Below are the code and all the weights of a small trained network. Each question names an input and a target symbol and asks about switching units off, where a switched-off unit gives its printed mean instead of its output.

import numpy as np


def w(rows, s, z=0):
    codes = np.array(rows[::2]) - 128.0
    scale = np.full(codes.shape[1], s)
    scale[-1] = z or s
    return codes * scale


def norm(h):
    return h / np.sqrt((h * h).mean(-1, keepdims=True) + 1e-5)


def f(y):
    return np.maximum(y, 0)


def softmax(a):
    e = np.exp(a - a.max(-1, keepdims=True))
    return e / e.sum(-1, keepdims=True)


def log_softmax(a):
    a = a - a.max(-1, keepdims=True)
    return a - np.log(np.exp(a).sum(-1, keepdims=True))


def net(x, mask):
    ids = ['αβγδεζηθλμξπστφψ'.index(c) for c in x.split()]
    T = len(ids)
    res = E[ids] + P[:T]
    q, k, v = (norm(res) @ M[0].T for M in (Q, K, V))
    z = softmax(np.where(np.tri(T) > 0, q @ k.T / 3**0.5, -1e9)) @ v
    res = res + np.where(mask[0], z, O[0][:, -1]) @ O[0][:, :-1]
    y = f(norm(res) @ A[0][:, :-1].T + A[0][:, -1])
    res = res + np.where(mask[1:9], y, B[0][:, -1]) @ B[0][:, :-1]
    return log_softmax(norm(res)[-1] @ U[:, :-1].T + U[:, -1])


Q, K, V, O, A, B = {}, {}, {}, {}, {}, {}
E = w([
[100,208,161,69,124,114,133,170],'α',
[109,229,80,106,146,206,174,161],'β',
[152,109,147,108,159,69,171,197],'γ',
[89,216,98,147,102,185,224,111],'δ',
[86,117,202,177,68,146,151,155],'ε',
[219,148,119,114,79,102,128,70],'ζ',
[136,164,140,115,203,199,86,71],'η',
[137,179,147,133,102,228,156,56],'θ',
[121,201,78,168,171,198,205,105],'λ',
[178,186,120,92,171,45,125,83],'μ',
[109,225,128,149,124,145,115,7],'ξ',
[146,201,124,62,75,172,152,152],'π',
[134,175,120,124,99,234,104,53],'σ',
[132,159,90,140,146,123,219,107],'τ',
[216,115,145,85,187,186,80,150],'φ',
[138,184,78,110,122,172,202,139],'ψ',
],0.012)
P = w([
[120,92,159,121,144,82,133,147],'0',
[139,173,6,57,193,184,223,49],'1',
[121,56,92,140,117,106,78,142],'2',
[114,144,45,77,175,159,198,99],'3',
[149,98,174,150,122,96,99,132],'4',
[106,134,64,80,167,154,188,113],'5',
[131,76,95,158,115,79,44,161],'6',
[100,121,73,82,167,146,189,113],'7',
[166,111,181,182,115,92,83,152],'8',
[95,113,74,81,164,146,197,109],'9',
[123,113,116,140,126,79,21,169],'10',
],0.013)
Q[0] = w([
[133,175,38,225,111,105,4,217],'h1',
[30,17,25,114,99,103,79,115],'h1',
[77,96,58,38,140,138,146,130],'h1',
],0.011)
K[0] = w([
[208,201,202,219,127,121,87,176],'h1',
[159,152,254,120,161,125,204,97],'h1',
[124,131,137,81,123,180,201,120],'h1',
],0.014)
V[0] = w([
[117,119,151,13,19,43,70,103],'h1',
[247,136,120,41,1,121,177,241],'h1',
[128,72,225,47,184,245,20,235],'h1',
],0.0063)
O[0] = w([
[124,189,95,38,167,113,76,107,2],'h1',
[196,127,81,84,113,95,163,38,154],'h1',
[174,184,103,126,142,250,138,125,32],'h1',
],0.012,0.0057)
A[0] = w([
[94,61,119,199,228,105,190,104,89],'n1',
[206,142,172,254,88,108,71,44,208],'n2',
[215,111,139,91,126,49,94,75,88],'n3',
[21,160,87,137,125,196,127,143,146],'n4',
[177,133,93,89,229,172,164,100,254],'n5',
[125,174,84,52,244,107,172,53,170],'n6',
[191,63,125,141,154,150,9,177,170],'n7',
[22,137,181,79,232,134,115,83,76],'n8',
],0.0084,0.0036)
B[0] = w([
[161,156,115,117,145,177,67,136,254],'n1',
[119,103,93,98,126,120,182,165,195],'n2',
[145,160,107,182,105,115,90,99,193],'n3',
[178,157,165,94,165,51,147,80,183],'n4',
[129,60,131,101,69,97,117,167,220],'n5',
[111,155,179,161,157,153,104,149,234],'n6',
[133,197,151,134,128,113,209,133,161],'n7',
[65,100,11,118,70,143,123,151,158],'n8',
],0.013,0.0084)
U = w([
[122,144,102,45,110,214,17,159,231],'α',
[159,78,59,77,76,176,229,189,12],'β',
[226,90,172,116,70,149,51,178,79],'γ',
[97,80,131,158,163,78,133,141,105],'δ',
[114,156,180,14,23,129,149,137,157],'ε',
[140,164,146,121,168,75,38,110,181],'ζ',
[175,212,168,229,171,221,120,145,186],'η',
[94,187,150,109,152,119,219,77,147],'θ',
[111,72,221,245,48,170,119,140,129],'λ',
[40,214,68,144,108,148,110,99,179],'μ',
[18,161,145,62,128,66,118,199,114],'ξ',
[179,125,144,21,136,166,103,25,255],'π',
[166,171,169,2,209,68,174,158,98],'σ',
[155,49,155,93,186,54,87,171,86],'τ',
[180,130,167,107,64,242,134,67,201],'φ',
[199,106,90,184,58,77,146,47,105],'ψ',
],0.0086,0.0035)

Each question gives the input, a string of symbols that net reads in full, and the target symbol t.
The units are the heads (3 rows each of Q, K, V and O) and the neurons (one row each of A and B). Each row of codes is followed by its name. A weight is (code - 128) times the scale printed after its matrix; where a second scale follows, it is the last column's (O, A, B and U).
mask holds one flag per unit, heads first, then neurons. A switched-off unit (its flag False) gives its mean, the last column of its rows in O or B, instead of its output. The means were averaged over made-up inputs and are rounded, as every weight is.
A unit's drop is (log p(t) with every unit on - log p(t) with that unit switched off) / (log p(t) with every unit on - log p(t) with every unit switched off).
The circuit of an input: a set's keep is (log p(t) with only the set's units on - log p(t) with every unit switched off) / (log p(t) with every unit on - log p(t) with every unit switched off). Starting from all 9 units, units are removed one at a time, each time the one whose removal leaves the highest keep (on an exact tie, the one counted first), for as long as the keep stays at least 0.8.
circuit, biggest first: the units of the circuit, biggest drop first
unit that matters most: the unit with the biggest drop
top k neurons: the k neurons with the biggest drops, biggest first
drop when u is switched off: that unit's drop, to one decimal
input ψ η β ψ λ, target β: circuit, biggest first : n2
input β δ ζ ψ β, target ζ: circuit, biggest first : h1; n6
input ψ λ φ, target ψ: circuit, biggest first : h1; n3
input σ ψ λ η σ λ ψ ξ β λ, target η: circuit, biggest first : n1; n5; h1
input β η λ η ξ η β, target ξ: circuit, biggest first : h1; n1
input ε δ η, target ε: top 3 neurons : n5; n7; n1
input γ σ π λ π ψ ξ ξ β α δ, target β: circuit, biggest first : h1; n2
input ψ ψ ψ α ξ, target ψ: circuit, biggest first : h1; n3; n2
input β ψ ψ φ, target γ: circuit, biggest first : n5; n6; h1; n3
input σ ψ τ, target σ: circuit, biggest first : h1; n4
input α λ ξ η, target α: top 3 neurons : n1; n8; n6
input θ φ λ ζ γ, target λ: top 2 neurons : n4; n5
input ψ λ ζ ψ β π ψ λ, target η: top 3 neurons : n6; n1; n2
input ψ π β ξ η, target β: unit that matters most : n2
input ψ ξ λ λ ψ λ ψ ψ λ, target ψ: top 2 neurons : n3; n2
input ψ π α π α γ ψ, target α: top 3 neurons : n5; n6; n4
input α η σ, target α: top 2 neurons : n5; n6
input ζ η η ψ ψ π σ, target ψ: drop when h1 is switched off : 1.1
input ψ δ η ψ η η ξ η, target α: drop when n8 is switched off : 0.2
input ψ ψ λ ψ λ ξ ζ β λ ψ ψ, target λ: unit that matters most : h1
input ε β λ ψ ψ α η ψ ψ, target η: drop when n2 is switched off : 0.0
